Below are the code and all the weights of a small trained network. Each question names an input and a class and asks about switching units off, where a switched-off unit gives its printed mean instead of its output.

import numpy as np


def w(rows, s, z=0):
    codes = np.array(rows[::2]) - 128.0
    scale = np.full(codes.shape[1], s)
    scale[-1] = z or s
    return codes * scale


def f(y):
    return y / 2 * (1 + np.tanh(0.7978845608 * (y + 0.044715 * y**3)))


def log_softmax(a):
    a = a - a.max(-1, keepdims=True)
    return a - np.log(np.exp(a).sum(-1, keepdims=True))


def net(x, mask):
    res = np.array(x, float).reshape(1, 8) / 4 @ E
    y = f(res @ A[0][:, :-1].T + A[0][:, -1])
    res = res + np.where(mask, y, B[0][:, -1]) @ B[0][:, :-1]
    return log_softmax(res[-1] @ U[:, :-1].T + U[:, -1])


A, B = {}, {}
E = w([
[128,128,128,129,129,126,128,128,126,124],'x0',
[129,125,126,123,136,129,125,128,125,131],'x1',
[102,138,47,98,142,158,80,34,162,65],'x2',
[180,182,97,51,44,45,55,199,161,114],'x3',
[51,219,106,77,111,170,161,95,66,192],'x4',
[246,188,175,52,212,79,167,51,106,107],'x5',
[168,55,58,126,39,116,156,190,2,55],'x6',
[127,132,126,133,128,123,125,128,125,127],'x7',
],0.009)
A[0] = w([
[127,100,65,97,107,136,65,81,148,116,120],'N0',
[249,161,193,74,179,111,194,48,107,60,99],'N1',
[116,152,68,90,193,168,91,81,126,46,76],'N2',
[162,163,151,196,134,105,137,141,111,172,43],'N3',
[106,128,179,103,122,71,167,172,122,126,44],'N4',
[69,174,129,107,113,116,174,70,58,191,82],'N5',
[97,69,95,186,146,226,154,112,117,179,82],'N6',
[186,166,175,100,127,157,177,73,71,106,60],'N7',
[116,120,51,150,139,150,131,41,136,60,86],'N8',
[151,103,185,132,172,124,158,212,66,169,107],'N9',
[137,50,50,99,95,66,203,136,2,82,47],'N10',
[116,106,177,172,207,163,190,71,57,77,37],'N11',
[145,145,80,72,76,88,101,109,118,179,110],'N12',
[122,127,201,125,134,141,191,203,119,187,101],'N13',
[133,95,152,173,102,142,195,57,117,136,3],'N14',
[183,70,174,163,142,116,139,122,148,39,64],'N15',
[100,181,106,106,97,167,198,96,41,171,75],'N16',
[192,48,140,180,137,108,143,86,174,126,72],'N17',
],0.0086,0.0052)
B[0] = w([
[184,177,167,187,61,152,176,99,72,180,166],'N0',
[63,167,170,134,96,224,158,229,128,150,250],'N1',
[198,106,110,150,49,88,143,57,102,212,176],'N2',
[209,156,171,199,156,80,110,103,101,209,141],'N3',
[225,188,132,136,101,95,112,74,59,150,144],'N4',
[119,74,31,185,194,71,48,139,163,155,183],'N5',
[116,157,187,80,81,96,143,183,147,25,202],'N6',
[98,84,133,180,127,186,82,200,146,159,179],'N7',
[204,108,158,197,59,181,168,58,83,175,172],'N8',
[149,158,88,162,78,141,135,66,34,243,194],'N9',
[41,115,180,28,139,86,188,36,244,184,234],'N10',
[177,209,200,70,69,2,128,198,145,35,207],'N11',
[119,148,75,92,131,74,38,190,117,97,170],'N12',
[185,152,161,165,91,140,182,65,87,153,191],'N13',
[175,204,122,97,157,66,37,177,112,94,152],'N14',
[108,44,40,151,209,127,33,153,116,140,183],'N15',
[176,31,62,202,210,101,70,163,148,141,182],'N16',
[121,80,25,147,205,94,100,113,146,159,176],'N17',
],0.0086,0.012)
U = w([
[249,147,106,169,108,160,166,41,1,170,99],'0',
[235,208,114,41,109,44,70,197,111,28,116],'1',
[164,51,6,177,252,144,57,133,109,140,13],'2',
[93,188,191,100,213,135,150,19,242,194,188],'3',
[68,119,119,177,88,233,153,203,83,124,253],'4',
],0.0095,0.0053)

Each question gives the input, the list of numbers given to net, and the class t.
The units are the neurons (one row each of A and B). Each row of codes is followed by its name. A weight is (code - 128) times the scale printed after its matrix; where a second scale follows, it is the last column's (A, B and U).
mask holds one flag per neuron, in row order. A switched-off neuron (its flag False) gives its mean, the last column of its row in B, instead of its output. The means were averaged over made-up inputs and are rounded, as every weight is.
A unit's drop is (log p(t) with every unit on - log p(t) with that unit switched off) / (log p(t) with every unit on - log p(t) with every unit switched off).
The circuit of an input: a set's keep is (log p(t) with only the set's units on - log p(t) with every unit switched off) / (log p(t) with every unit on - log p(t) with every unit switched off). Starting from the 12 units with the biggest drops (on a tie, the unit counted first), units are removed one at a time, each time the one whose removal leaves the highest keep (on an exact tie, the one counted first), for as long as the keep stays at least 0.8.
circuit, biggest first: the units of the circuit, biggest drop first
unit that matters most: the unit with the biggest drop
top k neurons: the k neurons with the biggest drops, biggest first
drop of u: that unit's drop, to one decimal
input [6,-7,-4,-4,-1,1,8,0], class 3: circuit, biggest first => (N10)
input [8,4,-3,-8,7,4,-8,5], class 1: circuit, biggest first => (N11; N10)
input [0,-7,0,-6,-8,7,5,-3], class 2: top 2 neurons => (N15; N17)
input [5,-1,-1,3,-5,-3,-4,-6], class 2: circuit, biggest first => (N10; N11)
input [1,-5,-4,-8,-2,7,-8,5], class 1: top 3 neurons => (N11; N10; N14)
input [7,0,2,-4,3,-4,-2,-2], class 1: top 2 neurons => (N6; N1)
input [0,8,1,-4,1,8,-5,-6], class 4: top 3 neurons => (N1; N10; N7)
input [-1,-8,-3,0,-8,5,-1,-2], class 2: top 2 neurons => (N15; N17)
input [-4,0,6,-8,-8,-6,8,-2], class 1: top 2 neurons => (N6; N11)
input [-6,7,-2,-2,8,-5,-6,-1], class 2: top 2 neurons => (N5; N16)
input [-6,-4,-1,7,8,3,7,-6], class 2: top 4 neurons => (N16; N11; N5; N6)
input [7,0,-4,3,5,-2,3,8], class 2: top 2 neurons => (N16; N11)
input [4,2,-8,2,-5,-8,-8,6], class 0: circuit, biggest first => (N10; N13; N1)
input [-2,3,-7,-7,-7,0,-2,-8], class 0: unit that matters most => N9
input [3,0,-5,-1,0,-5,4,-7], class 0: top 3 neurons => (N1; N9; N13)
input [0,-3,7,-5,-3,-5,3,-7], class 0: top 2 neurons => (N8; N1)
input [4,-7,3,-4,-7,1,8,4], class 3: top 2 neurons => (N10; N16)
input [0,-4,2,2,-4,-1,-2,2], class 2: top 3 neurons => (N10; N11; N1)
input [7,7,6,1,3,-4,7,-4], class 3: top 2 neurons => (N10; N9)
input [-4,-3,-7,2,-1,8,-3,6], class 4: unit that matters most => N1
input [0,-7,-4,1,-8,-6,-6,-8], class 2: drop of N10 => 0.4
input [-2,-1,0,-3,1,4,1,2], class 4: drop of N1 => 0.3
input [2,-4,0,-4,1,5,2,-5], class 4: drop of N10 => 0.0
input [-6,-8,-5,0,-5,6,0,6], class 4: drop of N16 => 0.1
